Below is a small trained network, with its code and all its weights. Each question gives an input and a target symbol and asks what happens when units are switched off, that is, made to give their printed mean instead of their output.

import numpy as np


def w(rows, s, z=0):
    codes = np.array(rows[::2]) - 128.0
    scale = np.full(codes.shape[1], s)
    scale[-1] = z or s
    return codes * scale


def f(y):
    return y / 2 * (1 + np.tanh(0.7978845608 * (y + 0.044715 * y**3)))


def softmax(a):
    e = np.exp(a - a.max(-1, keepdims=True))
    return e / e.sum(-1, keepdims=True)


def log_softmax(a):
    a = a - a.max(-1, keepdims=True)
    return a - np.log(np.exp(a).sum(-1, keepdims=True))


def net(x, mask):
    ids = ['Παμξσω'.index(c) for c in x.split()]
    T = len(ids)
    res = E[ids] + P[:T]
    q, k, v = (res @ M[0].T for M in (Q, K, V))
    z = softmax(np.where(np.tri(T) > 0, q @ k.T / 2**0.5, -1e9)) @ v
    res = res + np.where(mask[0], z, O[0][:, -1]) @ O[0][:, :-1]
    y = f(res @ A[0][:, :-1].T + A[0][:, -1])
    res = res + np.where(mask[1:9], y, B[0][:, -1]) @ B[0][:, :-1]
    return log_softmax(res[-1] @ U[:, :-1].T + U[:, -1])


Q, K, V, O, A, B = {}, {}, {}, {}, {}, {}
E = w([
[145,68,115,156,95,118,155,181],'Π',
[154,112,100,200,90,139,115,174],'α',
[170,132,145,159,179,109,91,145],'μ',
[103,108,76,195,190,161,127,64],'ξ',
[131,94,123,124,110,23,249,157],'σ',
[58,107,154,120,183,55,117,41],'ω',
],0.012)
P = w([
[52,54,207,233,71,127,102,103],'0',
[146,1,198,135,141,124,75,171],'1',
[90,147,203,220,131,133,192,125],'2',
[147,11,134,127,153,102,74,158],'3',
[136,158,165,178,132,125,196,99],'4',
[127,21,87,103,157,84,74,150],'5',
[156,167,125,146,134,111,194,87],'6',
[112,54,51,83,172,61,73,150],'7',
[160,185,80,115,133,86,192,75],'8',
[105,70,9,65,179,40,67,150],'9',
[202,165,105,123,137,117,186,67],'10',
],0.011)
Q[0] = w([
[130,4,90,138,176,65,79,138],'H0',
[155,124,101,159,102,98,167,133],'H0',
],0.016)
K[0] = w([
[113,178,24,1,202,43,153,75],'H0',
[179,213,67,121,141,186,14,119],'H0',
],0.0064)
V[0] = w([
[108,106,166,98,122,1,183,108],'H0',
[172,136,82,145,28,99,145,249],'H0',
],0.0087)
O[0] = w([
[122,88,248,92,77,96,169,33,255],'H0',
[104,190,108,147,2,118,48,132,69],'H0',
],0.01,0.0044)
A[0] = w([
[132,155,110,133,47,144,118,169,100],'N0',
[54,122,122,153,113,107,66,82,253],'N1',
[133,149,145,109,147,78,129,186,149],'N2',
[149,114,98,139,169,142,163,142,81],'N3',
[140,70,76,65,167,118,62,252,135],'N4',
[120,203,60,151,172,204,124,145,95],'N5',
[129,114,76,148,121,135,140,179,210],'N6',
[175,143,83,76,85,141,6,178,78],'N7',
],0.011,0.0039)
B[0] = w([
[194,105,80,2,177,150,171,30,196],'N0',
[92,162,152,216,81,133,167,152,255],'N1',
[130,103,144,179,144,85,92,135,135],'N2',
[163,132,115,139,84,133,138,80,188],'N3',
[95,207,161,97,175,204,178,225,207],'N4',
[217,98,96,23,191,110,110,82,149],'N5',
[146,149,132,155,133,133,171,118,203],'N6',
[77,45,78,75,93,106,82,145,173],'N7',
],0.01,0.0051)
U = w([
[120,128,146,104,114,154,112,130,2],'Π',
[88,90,113,75,104,158,114,147,69],'α',
[102,127,154,127,139,120,77,187,116],'μ',
[158,227,157,129,148,153,196,131,204],'ξ',
[115,130,136,254,99,105,131,126,197],'σ',
[195,92,118,45,138,96,120,82,130],'ω',
],0.011,0.005)

Each question gives the input, a string of symbols that net reads in full, and the target symbol t.
The units are the heads (2 rows each of Q, K, V and O) and the neurons (one row each of A and B). Each row of codes is followed by its name. A weight is (code - 128) times the scale printed after its matrix; where a second scale follows, it is the last column's (O, A, B and U).
mask holds one flag per unit, heads first, then neurons. A switched-off unit (its flag False) gives its mean, the last column of its rows in O or B, instead of its output. The means were averaged over made-up inputs and are rounded, as every weight is.
A unit's drop is (log p(t) with every unit on - log p(t) with that unit switched off) / (log p(t) with every unit on - log p(t) with every unit switched off).
The circuit of an input: a set's keep is (log p(t) with only the set's units on - log p(t) with every unit switched off) / (log p(t) with every unit on - log p(t) with every unit switched off). Starting from all 9 units, units are removed one at a time, each time the one whose removal leaves the highest keep (on an exact tie, the one counted first), for as long as the keep stays at least 0.8.
units of the circuit, in order: the units of the circuit, biggest drop first
unit that matters most: the unit with the biggest drop
k most important neurons: the k neurons with the biggest drops, biggest first
input μ ω ξ ξ σ Π, target σ: units of the circuit, in order : N0
input Π α σ σ α μ, target σ: units of the circuit, in order : H0, N1
input α Π α α σ α α ω α Π Π, target ω: units of the circuit, in order : N0, H0, N4
input Π ξ α σ α ξ ξ, target ω: 3 most important neurons : N5, N4, N1
input ξ ξ ξ σ σ σ α μ α α α, target ω: units of the circuit, in order : H0, N1, N4, N5
input α μ Π ω α α α ξ α α, target ξ: 2 most important neurons : N4, N6
input ω ω ω, target ω: 3 most important neurons : N1, N4, N6
input ω ξ Π α, target ξ: units of the circuit, in order : N4, H0
input Π ξ ξ α α Π, target α: units of the circuit, in order : H0, N7
input ω ω ω σ ω, target ω: 3 most important neurons : N4, N1, N6
input σ α α α α ξ Π α ξ μ ω, target σ: 3 most important neurons : N0, N4, N5
input σ ξ α α μ Π, target μ: units of the circuit, in order : N4, H0, N3
input α α ξ Π, target ξ: units of the circuit, in order : N4, H0
input Π α σ σ ω, target σ: unit that matters most : N1
input ξ ξ α ξ α Π μ α, target μ: units of the circuit, in order : N7, N4, H0
input α μ ω μ μ Π α α, target α: units of the circuit, in order : N7, H0
input Π μ ξ σ, target σ: units of the circuit, in order : H0, N0, N1
input ω μ Π ω μ ξ ξ μ, target ξ: 2 most important neurons : N4, N7
input σ μ σ σ σ Π, target σ: units of the circuit, in order : H0, N1
input α ω μ σ α ξ, target σ: 3 most important neurons : N0, N1, N5
input Π Π α Π α Π α μ, target μ: 2 most important neurons : N4, N0
input α α ω α σ ξ, target σ: unit that matters most : N0
input ξ α Π σ ξ α Π α, target α: 3 most important neurons : N7, N0, N4
input α μ α σ α σ, target σ: 2 most important neurons : N1, N0
